Here is a tiny trained network, its code and every weight. The questions are about switching its units off for an input and a target symbol, where a switched-off unit gives its printed mean instead of its output.

import numpy as np


def w(rows, s, z=0):
    codes = np.array(rows[::2]) - 128.0
    scale = np.full(codes.shape[1], s)
    scale[-1] = z or s
    return codes * scale


def f(y):
    return np.maximum(y, 0)


def softmax(a):
    e = np.exp(a - a.max(-1, keepdims=True))
    return e / e.sum(-1, keepdims=True)


def log_softmax(a):
    a = a - a.max(-1, keepdims=True)
    return a - np.log(np.exp(a).sum(-1, keepdims=True))


def net(x, mask):
    ids = ['ΘΛΦΨΩαεξτ'.index(c) for c in x.split()]
    T = len(ids)
    res = E[ids] + P[:T]
    r = res
    for j in range(3):
        rows = slice(4 * j, 4 * j + 4)
        q, k, v = (r @ M[0][rows].T for M in (Q, K, V))
        z = softmax(np.where(np.tri(T) > 0, q @ k.T / 4**0.5, -1e9)) @ v
        o = O[0][rows]
        res = res + np.where(mask[j], z, o[:, -1]) @ o[:, :-1]
    y = f(res @ A[0][:, :-1].T + A[0][:, -1])
    res = res + np.where(mask[3:7], y, B[0][:, -1]) @ B[0][:, :-1]
    return log_softmax(res[-1] @ U[:, :-1].T + U[:, -1])


Q, K, V, O, A, B = {}, {}, {}, {}, {}, {}
E = w([
[179,225,150,151],'Θ',
[165,133,189,82],'Λ',
[248,169,56,85],'Φ',
[209,132,67,211],'Ψ',
[120,167,231,31],'Ω',
[184,97,160,51],'α',
[194,200,112,19],'ε',
[151,152,155,136],'ξ',
[105,161,113,145],'τ',
],0.018)
P = w([
[73,87,1,126],'0',
[145,149,161,83],'1',
[160,140,164,93],'2',
[159,138,163,98],'3',
[171,135,162,104],'4',
[167,137,158,99],'5',
[166,142,158,103],'6',
[170,139,155,110],'7',
[171,143,153,100],'8',
[172,144,151,95],'9',
[182,143,154,87],'10',
[180,142,150,85],'11',
[182,148,146,67],'12',
[191,154,142,82],'13',
],0.009)
Q[0] = w([
[56,71,147,129],'head 1',
[134,131,107,66],'head 1',
[176,249,122,76],'head 1',
[100,164,131,178],'head 1',
[66,104,93,151],'head 2',
[138,85,139,124],'head 2',
[38,60,174,217],'head 2',
[219,241,143,124],'head 2',
[158,113,148,141],'head 3',
[150,115,130,106],'head 3',
[124,147,170,164],'head 3',
[82,96,143,113],'head 3',
],0.018)
K[0] = w([
[157,128,194,109],'head 1',
[114,110,109,143],'head 1',
[154,106,15,117],'head 1',
[211,112,127,118],'head 1',
[250,132,199,144],'head 2',
[174,151,109,151],'head 2',
[251,197,158,126],'head 2',
[23,86,89,148],'head 2',
[120,193,92,115],'head 3',
[143,140,122,118],'head 3',
[111,144,155,130],'head 3',
[171,178,119,154],'head 3',
],0.016)
V[0] = w([
[108,92,190,207],'head 1',
[71,220,211,86],'head 1',
[106,121,170,188],'head 1',
[59,88,88,87],'head 1',
[128,19,181,154],'head 2',
[113,45,47,145],'head 2',
[40,6,122,36],'head 2',
[182,63,119,56],'head 2',
[128,111,134,74],'head 3',
[74,172,156,84],'head 3',
[85,170,162,118],'head 3',
[139,113,54,152],'head 3',
],0.012)
O[0] = w([
[87,168,197,207,4],'head 1',
[50,201,73,30,37],'head 1',
[104,162,149,220,44],'head 1',
[84,116,84,100,112],'head 1',
[147,57,204,182,43],'head 2',
[104,67,33,190,147],'head 2',
[64,53,149,107,74],'head 2',
[155,41,84,2,104],'head 2',
[120,105,204,121,146],'head 3',
[56,143,164,82,149],'head 3',
[136,125,125,28,136],'head 3',
[214,123,64,223,112],'head 3',
],0.0085,0.013)
A[0] = w([
[172,142,146,69,4],'neuron 1',
[27,220,76,69,53],'neuron 2',
[187,89,87,1,233],'neuron 3',
[207,199,59,252,29],'neuron 4',
],0.005,0.0034)
B[0] = w([
[185,127,122,61,168],'neuron 1',
[9,69,134,114,153],'neuron 2',
[102,108,92,214,254],'neuron 3',
[91,158,216,78,178],'neuron 4',
],0.011,0.018)
U = w([
[135,228,104,106,112],'Θ',
[117,91,140,133,89],'Λ',
[188,134,74,167,143],'Φ',
[147,123,149,203,225],'Ψ',
[105,88,177,79,140],'Ω',
[118,51,135,155,89],'α',
[120,143,44,103,2],'ε',
[116,128,117,168,112],'ξ',
[37,168,63,255,226],'τ',
],0.0069,0.0072)

Each question gives the input, a string of symbols that net reads in full, and the target symbol t.
The units are the heads (4 rows each of Q, K, V and O) and the neurons (one row each of A and B). Each row of codes is followed by its name. A weight is (code - 128) times the scale printed after its matrix; where a second scale follows, it is the last column's (O, A, B and U).
mask holds one flag per unit, heads first, then neurons. A switched-off unit (its flag False) gives its mean, the last column of its rows in O or B, instead of its output. The means were averaged over made-up inputs and are rounded, as every weight is.
A unit's drop is (log p(t) with every unit on - log p(t) with that unit switched off) / (log p(t) with every unit on - log p(t) with every unit switched off).
The circuit of an input: a set's keep is (log p(t) with only the set's units on - log p(t) with every unit switched off) / (log p(t) with every unit on - log p(t) with every unit switched off). Starting from all 7 units, units are removed one at a time, each time the one whose removal leaves the highest keep (on an exact tie, the one counted first), for as long as the keep stays at least 0.8.
units of the circuit, in order: the units of the circuit, biggest drop first
unit that matters most: the unit with the biggest drop
k most important neurons: the k neurons with the biggest drops, biggest first
heads that matter: for each layer, one digit per head in row order, 1 if its drop is at least 0.15 and else 0, layers parted by /
input Θ Φ Θ ε Θ Θ ε Θ Θ ξ Θ Θ α, target Θ: units of the circuit, in order -> [head 2]
input Θ Θ Ψ Θ Θ Λ Φ, target Θ: units of the circuit, in order -> [head 2; neuron 4]
input τ ε τ α ε τ Θ Θ α Θ τ ε Ψ Φ, target τ: units of the circuit, in order -> [head 2; head 1]
input Φ Ω α τ Φ Θ Φ τ Θ Ω, target Φ: heads that matter -> 100
input α Ψ Ψ α Ω, target α: heads that matter -> 010
input Θ τ Θ, target Θ: heads that matter -> 110
input Ψ ξ τ τ Θ τ Ω τ ε Θ α ε Θ Λ, target Ψ: heads that matter -> 100
input α α Λ α Θ Φ Θ, target α: heads that matter -> 010
input Θ Θ Ψ Ψ, target Θ: units of the circuit, in order -> [head 2; neuron 4]
input τ Θ Θ Θ ξ Θ Θ Θ Θ Θ τ, target τ: units of the circuit, in order -> [head 1; head 2]
input ε Θ Ω Ω Θ ε, target ε: units of the circuit, in order -> [head 1; head 2]
input Θ τ Ω Ψ Θ Θ ε Θ τ, target Θ: units of the circuit, in order -> [neuron 3; head 2; head 1]
input Φ Λ Θ Θ Θ Θ Θ, target Φ: units of the circuit, in order -> [head 1; head 2; neuron 4]
input τ τ ε Θ ε Θ Ψ τ τ Θ Θ ε, target τ: unit that matters most -> head 1
input Θ Θ Θ Θ Λ Θ ε ξ, target Θ: units of the circuit, in order -> [head 2; head 1]
input ε Ω Θ ε τ Θ Θ, target Ω: 2 most important neurons -> [neuron 2; neuron 1]
input Ω ε Θ Θ Θ τ τ Θ ε Θ Ω Θ ε α, target Ω: heads that matter -> 111
input Ω α Φ Θ τ τ Θ τ Λ τ ξ Θ ξ, target Ω: heads that matter -> 011
input α Θ Θ ξ α Θ Θ ξ, target α: heads that matter -> 010
input Ψ Φ Θ, target Ψ: heads that matter -> 100
input τ τ ξ, target τ: 2 most important neurons -> [neuron 1; neuron 4]
input τ τ Θ Λ α Θ Θ τ Θ Θ τ ε Θ, target τ: heads that matter -> 110
input Θ Ω ε τ ξ, target Ω: most important neuron -> [neuron 2]
input α Θ Ψ Θ Θ ε τ τ Θ Θ α, target α: heads that matter -> 010
input Φ Θ ε Θ τ, target Φ: 2 most important neurons -> [neuron 4; neuron 2]
input Θ Ω Θ Θ τ Ψ τ, target Θ: 2 most important neurons -> [neuron 3; neuron 2]
